Look-ups in named tables: a row name and a column name give one cell, copied from the table.

Table lor
|  | miv | nor | mepese | farop | vozan | vogokeg | nidop | vogeri | tepo |
|---|---|---|---|---|---|---|---|---|---|
| sukogi | 0.8 | 0.6 | 0.4 | 0.6 | 0.6 | 0.1 | 0.6 | 0.4 | 0.6 |
| fev | 0.5 | 0.5 | 0.5 | 0.5 | 0.5 | 0.5 | 0.5 | 0.5 | 0.6 |
| getab | 0.5 | 0.5 | 0.5 | 0.5 | 0.4 | 0.5 | 0.4 | 0.4 | 0.5 |
| subikir | 0.4 | 0.6 | 0.5 | 0.7 | 0.7 | 0.6 | 0.6 | 0.4 | 0.3 |
| gikalam | 0.5 | 0.5 | 0.5 | 0.5 | 0.5 | 0.5 | 0.5 | 0.5 | 0.6 |
| vap | 0.5 | 0.2 | 0.8 | 0.5 | 0.7 | 0.5 | 0.4 | 0.4 | 0.6 |
| siv | 0.7 | 0.6 | 0.4 | 0.6 | 0.6 | 0.1 | 0.5 | 0.4 | 0.6 |
| lan | 0.4 | 0.6 | 0.5 | 0.7 | 0.6 | 0.5 | 0.6 | 0.4 | 0.3 |
| tifama | 0.5 | 0.5 | 0.5 | 0.4 | 0.4 | 0.5 | 0.5 | 0.5 | 0.6 |
| vitaz | 0.7 | 0.5 | 0.4 | 0.6 | 0.6 | 0.2 | 0.5 | 0.3 | 0.6 |
| dizalo | 0.7 | 0.6 | 0.4 | 0.6 | 0.6 | 0.2 | 0.5 | 0.4 | 0.6 |
| fide | 0.5 | 0.6 | 0.5 | 0.6 | 0.6 | 0.5 | 0.5 | 0.3 | 0.2 |

fev, tepo: 0.6
vitaz, miv: 0.7
gikalam, tepo: 0.6
fide, vozan: 0.6
vap, nor: 0.2
lan, nor: 0.6
vitaz, farop: 0.6
sukogi, miv: 0.8
fev, vogokeg: 0.5
siv, nor: 0.6
tifama, vogeri: 0.5
getab, vogokeg: 0.5
fide, mepese: 0.5
sukogi, vogeri: 0.4
getab, vogeri: 0.4

kazu
         nas  binek  lonazap  sipun  muf  nal  suzeni  tabi
rikulo   165    129      135    132   73  175     165    92
dozug    176    124      132    132   58  183     161   108
burebo   162    130      136    132   78  173     165    88
pakug    212    107      124    136   12  206     150   162
sinur    215    106      123    137   10  207     147   171
pim      188    117      129    133   41  191     158   125
donele   193    115      128    133   35  194     157   132
dal      202    111      126    134   22  200     153   146
mib      183    120      131    133   47  188     159   119
refa     198    113      127    134   28  198     155   139
silukig  172    126      133    132   64  180     163   103
tumug    169    127      135    133   68  177     164    98
ropetu   179    122      131    132   53  186     160   113
doveled  207    109      124    135   17  203     152   154

dal, sipun: 134
burebo, tabi: 88
doveled, nas: 207
silukig, sipun: 132
burebo, binek: 130
rikulo, nal: 175
refa, binek: 113
tumug, nal: 177
dal, suzeni: 153
silukig, nas: 172
pakug, binek: 107
donele, suzeni: 157
dozug, sipun: 132
burebo, nal: 173

Table gat
	febi	vike	puv	dem	dut	fege	rer
pem	55.446	75.495	22.899	50.505	59.545	51.187	49.901
zaditi	48.213	43.662	65.550	68.764	59.564	63.351	70.662
nor	35.256	42.851	35.093	44.775	28.914	51.328	55.157
lepo	64.781	38.139	65.578	51.164	51.800	45.490	54.470

lepo, puv: 65.578
lepo, rer: 54.470
lepo, vike: 38.139
lepo, dut: 51.800
pem, febi: 55.446
nor, dem: 44.775
nor, puv: 35.093
lepo, febi: 64.781
lepo, dem: 51.164
zaditi, febi: 48.213
nor, rer: 55.157
pem, puv: 22.899
nor, febi: 35.256
zaditi, puv: 65.550
zaditi, dut: 59.564
nor, fege: 51.328
lepo, fege: 45.490
zaditi, rer: 70.662
pem, rer: 49.901

misuko.csv
,bibidir,nalate,kib,pak,lom,likil,disupan,mik,nes
zofutet,617,515,442,578,491,559,815,732,778
lopesop,545,467,510,460,419,593,716,478,730
taki,407,396,360,638,657,25,684,700,413
fovek,881,819,715,474,572,401,381,338,346
valu,609,508,441,640,759,699,683,754,890

valu, disupan => 683
valu, pak => 640
lopesop, likil => 593
valu, likil => 699
zofutet, disupan => 815
fovek, nes => 346
taki, pak => 638
fovek, nalate => 819
taki, bibidir => 407
zofutet, mik => 732
valu, lom => 759
fovek, disupan => 381
zofutet, nes => 778
taki, disupan => 684

fifebar =
,doni,bameve,tiz,lil,duzoz
zok,25801,68730,23301,44900,36821
sifotoz,32516,68378,19470,44792,40326
nul,11791,49719,56598,54236,18789
fuvog,31434,67496,19864,43619,39443
pif,82947,22560,31344,50289,49489
rapobis,37017,39836,65379,70957,18803
volano,11791,29818,57622,45691,18725
rokal,42502,66065,2079,30804,52647
vutob,69630,17856,15883,28607,53730
bev,13817,67580,26449,40703,32091
netut,7922,51012,51806,49798,20349

What is the lil of fuvog in fifebar?
43619
What is the lil of netut in fifebar?
49798
What is the bameve of rokal in fifebar?
66065
What is the doni of rapobis in fifebar?
37017
What is the doni of vutob in fifebar?
69630
What is the tiz of vutob in fifebar?
15883
What is the lil of vutob in fifebar?
28607
What is the bameve of sifotoz in fifebar?
68378
What is the bameve of pif in fifebar?
22560
What is the bameve of netut in fifebar?
51012
What is the lil of rapobis in fifebar?
70957
What is the bameve of zok in fifebar?
68730
What is the doni of volano in fifebar?
11791

fab.tsv
	govi	nur	pesek	bomek	rikuzil	rep	von	sepegiv
gisovam	62.272	30.407	47.289	30.571	55.287	66.382	26.099	39.225
lozer	39.187	62.372	27.539	45.238	45.751	41.379	5.426	55.934
bizep	59.745	49.236	39.199	48.060	50.174	48.382	63.312	24.958
zem	17.351	20.614	21.760	16.984	37.302	22.232	33.567	40.289
fepo	17.770	50.071	50.229	50.083	67.854	25.453	75.931	52.636
viv	34.568	56.237	38.566	12.487	73.728	58.550	24.557	23.364
fuz	50.701	57.997	71.561	51.804	58.817	46.099	69.883	56.720
gasoror	60.878	40.309	50.540	25.847	43.282	26.996	45.270	28.959
gotekug	49.213	69.917	71.630	66.005	57.776	25.684	25.658	21.763
mivik	26.827	48.933	35.146	74.836	38.984	36.628	52.175	8.933

bomek of mivik is 74.836
sepegiv of lozer is 55.934
rikuzil of gisovam is 55.287
bomek of gotekug is 66.005
bomek of gasoror is 25.847
sepegiv of zem is 40.289
govi of mivik is 26.827
von of bizep is 63.312
rikuzil of gasoror is 43.282
bomek of bizep is 48.060
von of zem is 33.567
pesek of fuz is 71.561

Table zikev
,nirud,bipil,pora,mizarul,mison,lizo,buleku,per
dumo,5443,3966,4312,5480,5574,5902,4836,2660
lud,7276,5023,6500,6882,6301,8661,6668,4198
ler,6784,4121,6439,7147,6686,8213,5086,3323
funubur,7017,4049,5515,6519,5977,8570,6215,2426

What is the bipil of funubur in zikev? 4049
What is the mizarul of ler in zikev? 7147
What is the mison of lud in zikev? 6301
What is the nirud of lud in zikev? 7276
What is the mison of dumo in zikev? 5574
What is the mizarul of funubur in zikev? 6519
What is the bipil of ler in zikev? 4121
What is the pora of dumo in zikev? 4312
What is the nirud of ler in zikev? 6784
Row with the largest bipil: lud

